Here is a tiny trained network, its code and every weight. The questions are about switching its units off for an input and a target symbol, where a switched-off unit gives its printed mean instead of its output.

import numpy as np


def w(rows, s, z=0):
    codes = np.array(rows[::2]) - 128.0
    scale = np.full(codes.shape[1], s)
    scale[-1] = z or s
    return codes * scale


def f(y):
    return y / 2 * (1 + np.tanh(0.7978845608 * (y + 0.044715 * y**3)))


def softmax(a):
    e = np.exp(a - a.max(-1, keepdims=True))
    return e / e.sum(-1, keepdims=True)


def log_softmax(a):
    a = a - a.max(-1, keepdims=True)
    return a - np.log(np.exp(a).sum(-1, keepdims=True))


def net(x, mask):
    ids = ['δεθμξτψω'.index(c) for c in x.split()]
    T = len(ids)
    res = E[ids] + P[:T]
    q, k, v = (res @ M[0].T for M in (Q, K, V))
    z = softmax(np.where(np.tri(T) > 0, q @ k.T / 2**0.5, -1e9)) @ v
    res = res + np.where(mask[0], z, O[0][:, -1]) @ O[0][:, :-1]
    y = f(res @ A[0][:, :-1].T + A[0][:, -1])
    res = res + np.where(mask[1:9], y, B[0][:, -1]) @ B[0][:, :-1]
    return log_softmax(res[-1] @ U[:, :-1].T + U[:, -1])


Q, K, V, O, A, B = {}, {}, {}, {}, {}, {}
E = w([
[190,109,67,104,138,146,81,146],'δ',
[183,174,64,58,63,64,122,54],'ε',
[69,158,110,128,180,103,189,127],'θ',
[103,164,72,131,146,100,96,128],'μ',
[96,64,80,125,74,158,137,124],'ξ',
[87,182,84,29,180,126,112,91],'τ',
[60,17,134,94,120,29,41,90],'ψ',
[248,86,136,141,176,141,173,2],'ω',
],0.016)
P = w([
[145,113,1,198,103,29,158,172],'0',
[149,165,72,95,189,134,107,100],'1',
[131,160,79,104,205,147,111,105],'2',
[131,147,90,88,203,145,120,116],'3',
[100,146,82,94,199,154,129,132],'4',
[140,143,78,89,206,153,138,128],'5',
[100,113,75,109,186,151,154,145],'6',
],0.0083)
Q[0] = w([
[139,136,46,141,153,141,143,133],'H1',
[145,131,254,143,84,122,104,178],'H1',
],0.013)
K[0] = w([
[109,117,96,127,139,23,132,88],'H1',
[131,231,182,92,115,253,134,125],'H1',
],0.012)
V[0] = w([
[133,185,139,1,222,124,37,216],'H1',
[177,27,34,126,27,189,44,150],'H1',
],0.0078)
O[0] = w([
[158,188,44,254,14,171,120,69,120],'H1',
[171,196,221,83,87,143,121,193,254],'H1',
],0.011,0.0091)
A[0] = w([
[59,191,122,88,195,144,149,97,155],'N1',
[135,131,236,85,114,79,72,155,60],'N2',
[81,40,107,136,171,60,41,32,88],'N3',
[128,89,158,126,83,66,108,60,205],'N4',
[109,179,168,135,154,161,136,154,82],'N5',
[154,96,168,65,148,104,136,194,88],'N6',
[103,189,135,118,180,185,254,102,92],'N7',
[110,193,109,153,149,40,135,179,254],'N8',
],0.0092,0.0038)
B[0] = w([
[164,65,93,186,111,166,151,107,192],'N1',
[84,151,118,188,57,125,183,124,252],'N2',
[139,138,44,166,143,72,197,253,174],'N3',
[33,137,109,116,195,106,50,146,140],'N4',
[147,97,98,166,100,142,204,116,170],'N5',
[77,153,129,147,138,46,144,27,243],'N6',
[136,146,45,126,137,55,45,196,168],'N7',
[158,70,158,67,173,235,84,122,207],'N8',
],0.0077,0.011)
U = w([
[163,197,124,174,115,157,182,212,121],'δ',
[125,92,98,68,153,142,114,87,109],'ε',
[151,74,76,156,140,153,185,156,99],'θ',
[120,36,141,75,198,218,80,103,254],'μ',
[115,64,105,194,82,145,195,84,119],'ξ',
[104,106,30,185,101,165,143,41,42],'τ',
[80,136,109,176,151,126,81,147,131],'ψ',
[157,2,128,172,158,119,125,48,159],'ω',
],0.0069,0.0056)

Each question gives the input, a string of symbols that net reads in full, and the target symbol t.
The units are the heads (2 rows each of Q, K, V and O) and the neurons (one row each of A and B). Each row of codes is followed by its name. A weight is (code - 128) times the scale printed after its matrix; where a second scale follows, it is the last column's (O, A, B and U).
mask holds one flag per unit, heads first, then neurons. A switched-off unit (its flag False) gives its mean, the last column of its rows in O or B, instead of its output. The means were averaged over made-up inputs and are rounded, as every weight is.
A unit's drop is (log p(t) with every unit on - log p(t) with that unit switched off) / (log p(t) with every unit on - log p(t) with every unit switched off).
The circuit of an input: a set's keep is (log p(t) with only the set's units on - log p(t) with every unit switched off) / (log p(t) with every unit on - log p(t) with every unit switched off). Starting from all 9 units, units are removed one at a time, each time the one whose removal leaves the highest keep (on an exact tie, the one counted first), for as long as the keep stays at least 0.8.
units of the circuit, in order: the units of the circuit, biggest drop first
k most important neurons: the k neurons with the biggest drops, biggest first
drop of u: that unit's drop, to one decimal
input θ δ θ δ, target θ: 3 most important neurons -> (N3 N6 N8)
input μ θ μ, target μ: units of the circuit, in order -> (N2 N8 N3)
input ξ δ ω θ ε, target ξ: units of the circuit, in order -> (N2 H1 N6 N1)
input μ ξ δ δ δ δ ξ, target μ: units of the circuit, in order -> (N2)
input ω δ θ δ ξ δ, target ω: units of the circuit, in order -> (H1 N6 N1)
input ξ θ θ, target ξ: units of the circuit, in order -> (H1 N2 N6 N1)
input δ δ ψ, target ψ: units of the circuit, in order -> (N4 N3)
input μ θ θ ξ, target μ: units of the circuit, in order -> (N2 N3)
input ω ψ ξ ξ μ, target μ: units of the circuit, in order -> (N2 N8)
input ξ θ δ μ μ, target ξ: 2 most important neurons -> (N2 N6)
input θ θ μ θ μ μ, target θ: 3 most important neurons -> (N3 N6 N1)
input θ ε ε, target θ: units of the circuit, in order -> (H1 N3)
input ω μ θ ξ δ θ, target ω: 2 most important neurons -> (N6 N1)
input θ ξ δ, target θ: 2 most important neurons -> (N3 N6)
input μ ε ξ θ, target μ: 4 most important neurons -> (N2 N8 N3 N6)
input ξ ε ξ, target ξ: 3 most important neurons -> (N2 N6 N5)
input ω θ ω δ τ θ τ, target ω: units of the circuit, in order -> (H1 N1 N6)
input δ ω ε θ τ μ τ, target δ: drop of N6 -> 0.0
input τ δ ω τ, target τ: drop of H1 -> 0.8
input μ ω ε, target μ: drop of N6 -> 0.2
